Below is a small trained network, with its code and all its weights. Each question gives an input and a target symbol and asks what happens when units are switched off, that is, made to give their printed mean instead of their output.

import numpy as np


def w(rows, s, z=0):
    codes = np.array(rows[::2]) - 128.0
    scale = np.full(codes.shape[1], s)
    scale[-1] = z or s
    return codes * scale


def f(y):
    return y / 2 * (1 + np.tanh(0.7978845608 * (y + 0.044715 * y**3)))


def softmax(a):
    e = np.exp(a - a.max(-1, keepdims=True))
    return e / e.sum(-1, keepdims=True)


def log_softmax(a):
    a = a - a.max(-1, keepdims=True)
    return a - np.log(np.exp(a).sum(-1, keepdims=True))


def net(x, mask):
    ids = ['ΛΠαβγητω'.index(c) for c in x.split()]
    T = len(ids)
    res = E[ids] + P[:T]
    u = 0
    for l in range(2):
        r = res
        for j in range(3):
            rows = slice(4 * j, 4 * j + 4)
            q, k, v = (r @ M[l][rows].T for M in (Q, K, V))
            z = softmax(np.where(np.tri(T) > 0, q @ k.T / 4**0.5, -1e9)) @ v
            o = O[l][rows]
            res = res + np.where(mask[u + j], z, o[:, -1]) @ o[:, :-1]
        u += 3
        y = f(res @ A[l][:, :-1].T + A[l][:, -1])
        res = res + np.where(mask[u : u + 12], y, B[l][:, -1]) @ B[l][:, :-1]
        u += 12
    return log_softmax(res[-1] @ U[:, :-1].T + U[:, -1])


Q, K, V, O, A, B = {}, {}, {}, {}, {}, {}
E = w([
[101,69,65],'Λ',
[236,113,224],'Π',
[62,77,228],'α',
[75,75,182],'β',
[90,143,111],'γ',
[65,49,158],'η',
[121,114,27],'τ',
[62,9,81],'ω',
],0.011)
P = w([
[152,3,1],'0',
[105,187,95],'1',
[107,156,84],'2',
[101,135,101],'3',
[99,137,102],'4',
[97,121,104],'5',
[95,106,110],'6',
[90,102,109],'7',
[91,97,110],'8',
[86,96,113],'9',
[90,85,105],'10',
[86,79,115],'11',
[77,81,107],'12',
[77,76,113],'13',
],0.005)
Q[0] = w([
[118,190,159],'0.h0',
[146,100,128],'0.h0',
[159,189,162],'0.h0',
[117,164,136],'0.h0',
[166,178,106],'0.h1',
[128,139,140],'0.h1',
[92,91,161],'0.h1',
[105,113,159],'0.h1',
[62,173,162],'0.h2',
[175,118,147],'0.h2',
[164,130,82],'0.h2',
[175,253,110],'0.h2',
],0.028)
K[0] = w([
[104,89,107],'0.h0',
[118,127,163],'0.h0',
[83,99,124],'0.h0',
[127,120,98],'0.h0',
[82,138,107],'0.h1',
[98,119,141],'0.h1',
[145,113,157],'0.h1',
[117,113,155],'0.h1',
[117,205,100],'0.h2',
[110,81,101],'0.h2',
[115,96,173],'0.h2',
[3,132,146],'0.h2',
],0.029)
V[0] = w([
[2,199,122],'0.h0',
[18,187,121],'0.h0',
[142,120,130],'0.h0',
[183,100,135],'0.h0',
[215,140,155],'0.h1',
[11,109,96],'0.h1',
[242,144,163],'0.h1',
[56,117,110],'0.h1',
[114,112,153],'0.h2',
[86,85,199],'0.h2',
[134,144,114],'0.h2',
[103,92,176],'0.h2',
],0.0051)
O[0] = w([
[156,253,139,177],'0.h0',
[152,228,140,174],'0.h0',
[123,105,127,122],'0.h0',
[107,54,119,103],'0.h0',
[36,84,127,39],'0.h1',
[245,183,125,251],'0.h1',
[7,70,127,12],'0.h1',
[202,164,128,203],'0.h1',
[120,100,152,123],'0.h2',
[105,48,193,114],'0.h2',
[126,134,115,126],'0.h2',
[120,82,173,122],'0.h2',
],0.0059,0.0021)
A[0] = w([
[97,106,74,72],'0.n0',
[138,129,137,42],'0.n1',
[140,147,147,42],'0.n2',
[68,104,104,60],'0.n3',
[110,207,176,165],'0.n4',
[129,247,181,37],'0.n5',
[123,110,188,159],'0.n6',
[117,171,135,21],'0.n7',
[147,178,143,2],'0.n8',
[147,108,103,77],'0.n9',
[146,107,100,77],'0.n10',
[191,76,131,69],'0.n11',
],0.015,0.0068)
B[0] = w([
[202,125,147,153],'0.n0',
[165,211,168,82],'0.n1',
[171,180,193,91],'0.n2',
[196,183,96,175],'0.n3',
[167,42,117,252],'0.n4',
[86,161,116,183],'0.n5',
[124,195,86,203],'0.n6',
[172,144,250,90],'0.n7',
[134,243,221,98],'0.n8',
[128,107,172,106],'0.n9',
[131,102,172,108],'0.n10',
[96,152,175,121],'0.n11',
],0.025,0.0034)
Q[1] = w([
[200,123,167],'1.h0',
[53,131,99],'1.h0',
[9,126,110],'1.h0',
[79,132,96],'1.h0',
[110,178,99],'1.h1',
[163,11,87],'1.h1',
[124,143,104],'1.h1',
[98,227,151],'1.h1',
[180,249,113],'1.h2',
[186,217,87],'1.h2',
[135,133,127],'1.h2',
[158,120,50],'1.h2',
],0.021)
K[1] = w([
[157,69,92],'1.h0',
[115,191,162],'1.h0',
[146,251,182],'1.h0',
[100,168,155],'1.h0',
[86,92,87],'1.h1',
[144,151,252],'1.h1',
[113,115,132],'1.h1',
[109,104,31],'1.h1',
[102,30,37],'1.h2',
[85,48,64],'1.h2',
[130,127,118],'1.h2',
[44,96,171],'1.h2',
],0.021)
V[1] = w([
[118,105,123],'1.h0',
[136,99,104],'1.h0',
[142,85,89],'1.h0',
[126,63,94],'1.h0',
[156,123,90],'1.h1',
[254,121,207],'1.h1',
[74,131,155],'1.h1',
[115,130,75],'1.h1',
[160,199,49],'1.h2',
[141,83,161],'1.h2',
[217,113,93],'1.h2',
[248,168,25],'1.h2',
],0.0084)
O[1] = w([
[145,119,131,165],'1.h0',
[140,95,172,194],'1.h0',
[147,79,191,231],'1.h0',
[170,79,180,254],'1.h0',
[78,120,141,161],'1.h1',
[173,47,249,56],'1.h1',
[168,141,102,111],'1.h1',
[80,155,93,169],'1.h1',
[8,118,137,78],'1.h2',
[189,111,145,166],'1.h2',
[107,59,198,158],'1.h2',
[2,44,215,124],'1.h2',
],0.0091,0.0058)
A[1] = w([
[109,137,141,109],'1.n0',
[161,231,140,52],'1.n1',
[178,161,254,68],'1.n2',
[106,143,154,123],'1.n3',
[79,95,194,98],'1.n4',
[43,129,175,99],'1.n5',
[46,131,129,97],'1.n6',
[194,90,182,92],'1.n7',
[123,117,62,38],'1.n8',
[197,189,167,7],'1.n9',
[102,166,189,122],'1.n10',
[118,213,184,123],'1.n11',
],0.0095,0.011)
B[1] = w([
[95,138,113,118],'1.n0',
[154,31,136,149],'1.n1',
[175,82,1,186],'1.n2',
[106,138,150,122],'1.n3',
[76,226,69,218],'1.n4',
[190,85,188,180],'1.n5',
[196,119,94,177],'1.n6',
[62,179,250,255],'1.n7',
[84,149,226,187],'1.n8',
[14,215,124,161],'1.n9',
[148,149,164,123],'1.n10',
[57,147,185,130],'1.n11',
],0.014,0.0091)
U = w([
[207,123,200,86],'Λ',
[160,162,163,156],'Π',
[86,220,100,2],'α',
[174,179,134,117],'β',
[124,50,118,249],'γ',
[254,168,130,141],'η',
[89,146,188,7],'τ',
[183,219,185,81],'ω',
],0.0059,0.0025)

Each question gives the input, a string of symbols that net reads in full, and the target symbol t.
The units are the heads (4 rows each of Q, K, V and O) and the neurons (one row each of A and B). Each row of codes is followed by its name. A weight is (code - 128) times the scale printed after its matrix; where a second scale follows, it is the last column's (O, A, B and U).
mask holds one flag per unit, layer by layer, with each layer's heads first. A switched-off unit (its flag False) gives its mean, the last column of its rows in O or B, instead of its output. The means were averaged over made-up inputs and are rounded, as every weight is.
A unit's drop is (log p(t) with every unit on - log p(t) with that unit switched off) / (log p(t) with every unit on - log p(t) with every unit switched off).
The circuit of an input: a set's keep is (log p(t) with only the set's units on - log p(t) with every unit switched off) / (log p(t) with every unit on - log p(t) with every unit switched off). Starting from the 12 units with the biggest drops (on a tie, the unit counted first), units are removed one at a time, each time the one whose removal leaves the highest keep (on an exact tie, the one counted first), for as long as the keep stays at least 0.8.
circuit, biggest first: the units of the circuit, biggest drop first
top k neurons: the k neurons with the biggest drops, biggest first
heads that matter: for each layer, one digit per head in row order, 1 if its drop is at least 0.15 and else 0, layers parted by /
input γ α η γ α, target γ: circuit, biggest first -> [0.n4; 1.n7; 1.h2]
input α ω η Λ τ, target α: circuit, biggest first -> [0.n4; 1.h1]
input Λ α α, target Λ: heads that matter -> 110 / 011
input β α τ η Π γ τ γ γ α ω γ η, target η: top 3 neurons -> [0.n6; 0.n3; 0.n4]
input γ γ γ η, target γ: circuit, biggest first -> [1.n7; 1.h2]
input η τ τ γ, target η: heads that matter -> 110 / 001
input γ γ γ γ γ γ Λ γ γ τ, target γ: circuit, biggest first -> [1.n7; 1.h2]
input α α ω γ τ Λ γ γ γ γ ω, target α: top 2 neurons -> [0.n6; 0.n4]
input α τ γ α α η γ Π γ, target γ: circuit, biggest first -> [0.n6; 1.n7; 1.h2]
input α Π α τ η, target η: circuit, biggest first -> [0.n3; 0.h1; 0.h0; 0.n0]
input ω γ τ Π β ω γ α τ α ω ω α, target α: circuit, biggest first -> [0.n6; 0.h1; 1.h1]
input τ β τ γ ω γ γ γ τ η, target τ: heads that matter -> 101 / 011
input γ γ γ α γ τ γ τ τ α τ, target γ: circuit, biggest first -> [1.n7; 1.h2; 0.n6]
input τ ω γ β γ γ α γ γ β β β τ, target τ: top 3 neurons -> [0.n0; 1.n7; 0.n6]
input Π α ω τ η η τ α β Λ, target Λ: top neuron -> [1.n7]
input η γ η γ α γ γ τ β α α α, target η: top 2 neurons -> [0.n11; 0.n4]
input γ γ ω Λ, target γ: circuit, biggest first -> [1.n7; 1.h2]
input η Λ α α γ γ ω α α α γ η β, target η: top 2 neurons -> [0.n11; 0.n4]
input τ γ α, target τ: top 2 neurons -> [0.n4; 0.n0]
input ω α α γ α, target ω: top 2 neurons -> [0.n4; 0.n11]
input α τ γ γ γ Π α β ω γ β β γ ω, target ω: top 2 neurons -> [1.n7; 0.n3]
input γ η γ α γ η ω α γ τ Π τ, target τ: top 2 neurons -> [0.n0; 0.n6]
input α α γ γ Π Λ, target Λ: top 3 neurons -> [0.n3; 0.n0; 0.n6]
input α γ η γ α Λ Λ τ γ γ α β, target α: top 2 neurons -> [0.n6; 0.n11]
input τ τ α, target τ: top 4 neurons -> [0.n0; 0.n4; 1.n7; 1.n4]
input γ α γ α γ Λ, target γ: top 2 neurons -> [1.n7; 0.n4]
input η η α τ γ ω, target η: heads that matter -> 010 / 001
